Below is a small trained network, with its code and all its weights. Each question gives an input and a target symbol and asks what happens when units are switched off, that is, made to give their printed mean instead of their output.

import numpy as np


def w(rows, s, z=0):
    codes = np.array(rows[::2]) - 128.0
    scale = np.full(codes.shape[1], s)
    scale[-1] = z or s
    return codes * scale


def f(y):
    return np.maximum(y, 0)


def softmax(a):
    e = np.exp(a - a.max(-1, keepdims=True))
    return e / e.sum(-1, keepdims=True)


def log_softmax(a):
    a = a - a.max(-1, keepdims=True)
    return a - np.log(np.exp(a).sum(-1, keepdims=True))


def net(x, mask):
    ids = ['γεξπσψ'.index(c) for c in x.split()]
    T = len(ids)
    res = E[ids] + P[:T]
    u = 0
    for l in range(3):
        r = res
        for j in range(2):
            rows = slice(4 * j, 4 * j + 4)
            q, k, v = (r @ M[l][rows].T for M in (Q, K, V))
            z = softmax(np.where(np.tri(T) > 0, q @ k.T / 4**0.5, -1e9)) @ v
            o = O[l][rows]
            res = res + np.where(mask[u + j], z, o[:, -1]) @ o[:, :-1]
        u += 2
        y = f(res @ A[l][:, :-1].T + A[l][:, -1])
        res = res + np.where(mask[u : u + 8], y, B[l][:, -1]) @ B[l][:, :-1]
        u += 8
    return log_softmax(res[-1] @ U[:, :-1].T + U[:, -1])


Q, K, V, O, A, B = {}, {}, {}, {}, {}, {}
E = w([
[130,204,223],'γ',
[136,157,137],'ε',
[76,155,174],'ξ',
[82,164,182],'π',
[178,79,10],'σ',
[128,72,44],'ψ',
],0.011)
P = w([
[126,60,136],'0',
[70,99,118],'1',
[196,87,240],'2',
[140,52,104],'3',
[51,114,113],'4',
[205,56,255],'5',
[144,37,84],'6',
[55,165,116],'7',
[232,40,241],'8',
[173,168,95],'9',
[40,206,95],'10',
[241,13,227],'11',
[188,184,76],'12',
[52,181,122],'13',
],0.0085)
Q[0] = w([
[165,170,135],'0.h1',
[53,125,107],'0.h1',
[114,104,209],'0.h1',
[84,250,126],'0.h1',
[29,88,57],'0.h2',
[246,130,216],'0.h2',
[27,155,47],'0.h2',
[221,131,210],'0.h2',
],0.013)
K[0] = w([
[95,135,171],'0.h1',
[165,80,104],'0.h1',
[56,148,87],'0.h1',
[158,81,137],'0.h1',
[211,13,42],'0.h2',
[4,221,198],'0.h2',
[223,22,51],'0.h2',
[31,248,208],'0.h2',
],0.011)
V[0] = w([
[89,119,91],'0.h1',
[99,105,75],'0.h1',
[101,202,13],'0.h1',
[198,83,78],'0.h1',
[188,1,52],'0.h2',
[107,196,108],'0.h2',
[67,175,188],'0.h2',
[203,104,75],'0.h2',
],0.0056)
O[0] = w([
[112,120,181,140],'0.h1',
[71,124,151,152],'0.h1',
[185,173,254,80],'0.h1',
[88,129,142,161],'0.h1',
[116,160,54,253],'0.h2',
[169,108,171,77],'0.h2',
[84,129,99,74],'0.h2',
[146,188,64,161],'0.h2',
],0.006,0.003)
A[0] = w([
[168,247,108,151],'0.n1',
[162,89,79,49],'0.n2',
[209,63,11,83],'0.n3',
[153,70,2,35],'0.n4',
[223,200,119,254],'0.n5',
[62,47,85,108],'0.n6',
[171,169,160,91],'0.n7',
[188,62,144,185],'0.n8',
],0.0079,0.0056)
B[0] = w([
[80,32,10,187],'0.n1',
[163,111,108,153],'0.n2',
[157,139,112,253],'0.n3',
[183,159,56,232],'0.n4',
[81,10,44,237],'0.n5',
[33,203,110,195],'0.n6',
[64,110,1,138],'0.n7',
[172,112,183,221],'0.n8',
],0.0074,0.0053)
Q[1] = w([
[91,21,103],'1.h1',
[97,137,85],'1.h1',
[229,94,146],'1.h1',
[15,177,101],'1.h1',
[87,86,1],'1.h2',
[175,150,116],'1.h2',
[96,151,207],'1.h2',
[62,167,121],'1.h2',
],0.011)
K[1] = w([
[231,143,133],'1.h1',
[169,76,190],'1.h1',
[181,218,26],'1.h1',
[51,98,254],'1.h1',
[50,149,24],'1.h2',
[151,82,131],'1.h2',
[195,183,141],'1.h2',
[56,104,171],'1.h2',
],0.009)
V[1] = w([
[222,248,127],'1.h1',
[50,103,80],'1.h1',
[173,150,193],'1.h1',
[167,146,111],'1.h1',
[40,169,101],'1.h2',
[1,118,55],'1.h2',
[113,65,140],'1.h2',
[84,220,77],'1.h2',
],0.0069)
O[1] = w([
[131,1,101,78],'1.h1',
[205,212,199,149],'1.h1',
[77,119,194,92],'1.h1',
[157,72,159,135],'1.h1',
[40,168,96,167],'1.h2',
[39,87,215,254],'1.h2',
[103,184,226,133],'1.h2',
[68,49,163,179],'1.h2',
],0.0051,0.0085)
A[1] = w([
[210,148,158,136],'1.n1',
[22,176,145,122],'1.n2',
[71,226,178,76],'1.n3',
[114,71,203,73],'1.n4',
[131,132,139,1],'1.n5',
[231,199,132,147],'1.n6',
[55,224,144,44],'1.n7',
[255,11,123,153],'1.n8',
],0.0074,0.0098)
B[1] = w([
[79,95,86,184],'1.n1',
[118,193,122,235],'1.n2',
[217,102,101,144],'1.n3',
[24,126,156,137],'1.n4',
[30,26,245,128],'1.n5',
[64,95,150,184],'1.n6',
[163,47,81,152],'1.n7',
[74,203,183,254],'1.n8',
],0.011,0.0081)
Q[2] = w([
[103,201,127],'2.h1',
[158,76,69],'2.h1',
[153,152,131],'2.h1',
[95,76,152],'2.h1',
[46,218,129],'2.h2',
[209,77,101],'2.h2',
[2,167,155],'2.h2',
[186,96,139],'2.h2',
],0.008)
K[2] = w([
[121,39,170],'2.h1',
[255,159,165],'2.h1',
[156,143,117],'2.h1',
[14,150,81],'2.h1',
[84,91,61],'2.h2',
[187,143,194],'2.h2',
[71,82,59],'2.h2',
[118,152,170],'2.h2',
],0.0097)
V[2] = w([
[143,82,77],'2.h1',
[229,191,30],'2.h1',
[170,107,75],'2.h1',
[211,120,244],'2.h1',
[159,136,247],'2.h2',
[104,172,43],'2.h2',
[83,3,146],'2.h2',
[140,60,125],'2.h2',
],0.006)
O[2] = w([
[171,175,4,119],'2.h1',
[251,233,61,88],'2.h1',
[223,236,3,105],'2.h1',
[33,202,84,46],'2.h1',
[34,18,156,4],'2.h2',
[129,152,206,225],'2.h2',
[82,117,45,133],'2.h2',
[62,177,121,111],'2.h2',
],0.005,0.014)
A[2] = w([
[87,160,71,111],'2.n1',
[172,149,140,255],'2.n2',
[115,62,9,142],'2.n3',
[99,232,154,131],'2.n4',
[41,149,156,38],'2.n5',
[155,188,152,49],'2.n6',
[191,152,186,67],'2.n7',
[75,164,105,54],'2.n8',
],0.012,0.0074)
B[2] = w([
[142,74,94,212],'2.n1',
[49,89,96,199],'2.n2',
[227,179,175,214],'2.n3',
[158,203,83,246],'2.n4',
[254,192,139,210],'2.n5',
[131,116,85,156],'2.n6',
[121,67,53,191],'2.n7',
[20,48,124,182],'2.n8',
],0.0098,0.011)
U = w([
[178,217,141,31],'γ',
[139,114,153,198],'ε',
[144,189,127,94],'ξ',
[238,137,95,131],'π',
[105,167,10,80],'σ',
[75,34,79,254],'ψ',
],0.011,0.0076)

Each question gives the input, a string of symbols that net reads in full, and the target symbol t.
The units are the heads (4 rows each of Q, K, V and O) and the neurons (one row each of A and B). Each row of codes is followed by its name. A weight is (code - 128) times the scale printed after its matrix; where a second scale follows, it is the last column's (O, A, B and U).
mask holds one flag per unit, layer by layer, with each layer's heads first. A switched-off unit (its flag False) gives its mean, the last column of its rows in O or B, instead of its output. The means were averaged over made-up inputs and are rounded, as every weight is.
A unit's drop is (log p(t) with every unit on - log p(t) with that unit switched off) / (log p(t) with every unit on - log p(t) with every unit switched off).
The circuit of an input: a set's keep is (log p(t) with only the set's units on - log p(t) with every unit switched off) / (log p(t) with every unit on - log p(t) with every unit switched off). Starting from the 12 units with the biggest drops (on a tie, the unit counted first), units are removed one at a time, each time the one whose removal leaves the highest keep (on an exact tie, the one counted first), for as long as the keep stays at least 0.8.
units of the circuit, in order: the units of the circuit, biggest drop first
unit that matters most: the unit with the biggest drop
k most important neurons: the k neurons with the biggest drops, biggest first
k most important neurons of layer l: the k neurons of layer l with the biggest drops, biggest first
heads that matter: for each layer, one digit per head in row order, 1 if its drop is at least 0.15 and else 0, layers parted by /
input σ ψ ψ, target ψ: units of the circuit, in order => [2.n5]
input ε ψ ε γ ψ ε, target ψ: units of the circuit, in order => [2.n5; 2.n3]
input ε π ψ ε ψ ξ ξ σ σ, target σ: 3 most important neurons of layer 0 => [0.n5; 0.n1; 0.n4]
input ψ ξ ε ψ ψ ψ π ψ ψ ψ γ ε ψ π, target σ: units of the circuit, in order => [2.n3; 2.n4]
input π ψ ψ ψ ξ, target σ: units of the circuit, in order => [0.h2; 2.n3; 2.n4]
input γ ε γ γ ε ε ψ ψ π σ ψ γ γ, target ψ: units of the circuit, in order => [1.n8; 0.n5; 2.n5]
input γ ε ε γ ε ψ ψ ε ψ, target ε: 4 most important neurons => [1.n8; 0.n1; 1.n2; 0.n4]
input ε σ ψ ψ, target π: 4 most important neurons => [1.n8; 0.n6; 2.n3; 1.n2]
input ε σ ε ε σ, target π: 3 most important neurons => [2.n3; 1.n8; 1.n2]
input ε ψ ε γ γ ψ ψ σ σ, target σ: heads that matter => 01 / 00 / 11
input ε γ ε ψ ξ ψ ψ ε ψ σ ε ψ, target ε: units of the circuit, in order => [1.n8; 0.h2]
input γ ψ σ, target ψ: 2 most important neurons => [0.n6; 1.n2]
input ψ γ σ, target γ: 2 most important neurons => [1.n8; 1.n1]
input ψ ξ ψ ψ γ ψ ψ ε ψ π γ, target σ: units of the circuit, in order => [2.n3]
input γ π γ ξ ξ ε ψ ψ ψ γ ξ σ γ, target ε: 2 most important neurons of layer 1 => [1.n8; 1.n4]
input ψ ψ γ π ε π π σ, target π: 2 most important neurons of layer 2 => [2.n3; 2.n2]
input ψ ε γ ψ ψ ε ξ ψ π, target ψ: heads that matter => 00 / 01 / 10
input ψ ε π γ γ ψ σ ψ ξ ε γ σ, target γ: 4 most important neurons of layer 2 => [2.n5; 2.n4; 2.n1; 2.n8]
input ψ γ ψ π π ψ ψ ε σ, target ε: 3 most important neurons => [0.n1; 1.n2; 0.n5]
input γ ψ ψ ψ ψ ε π γ ξ ψ ψ ψ, target ψ: 3 most important neurons of layer 0 => [0.n6; 0.n4; 0.n1]
input γ π ε ε ψ ξ, target ψ: units of the circuit, in order => [1.n2; 2.n3]
input ψ ψ π ψ ψ ψ π ψ γ, target ψ: unit that matters most => 2.h1
input ε σ ε, target σ: heads that matter => 01 / 01 / 10
input ξ σ ψ σ ε ε γ ε σ, target ε: 3 most important neurons => [0.n1; 1.n2; 1.n8]
input ξ σ ψ ψ ψ π ξ π ε ε γ ε, target γ: 3 most important neurons of layer 1 => [1.n8; 1.n6; 1.n1]
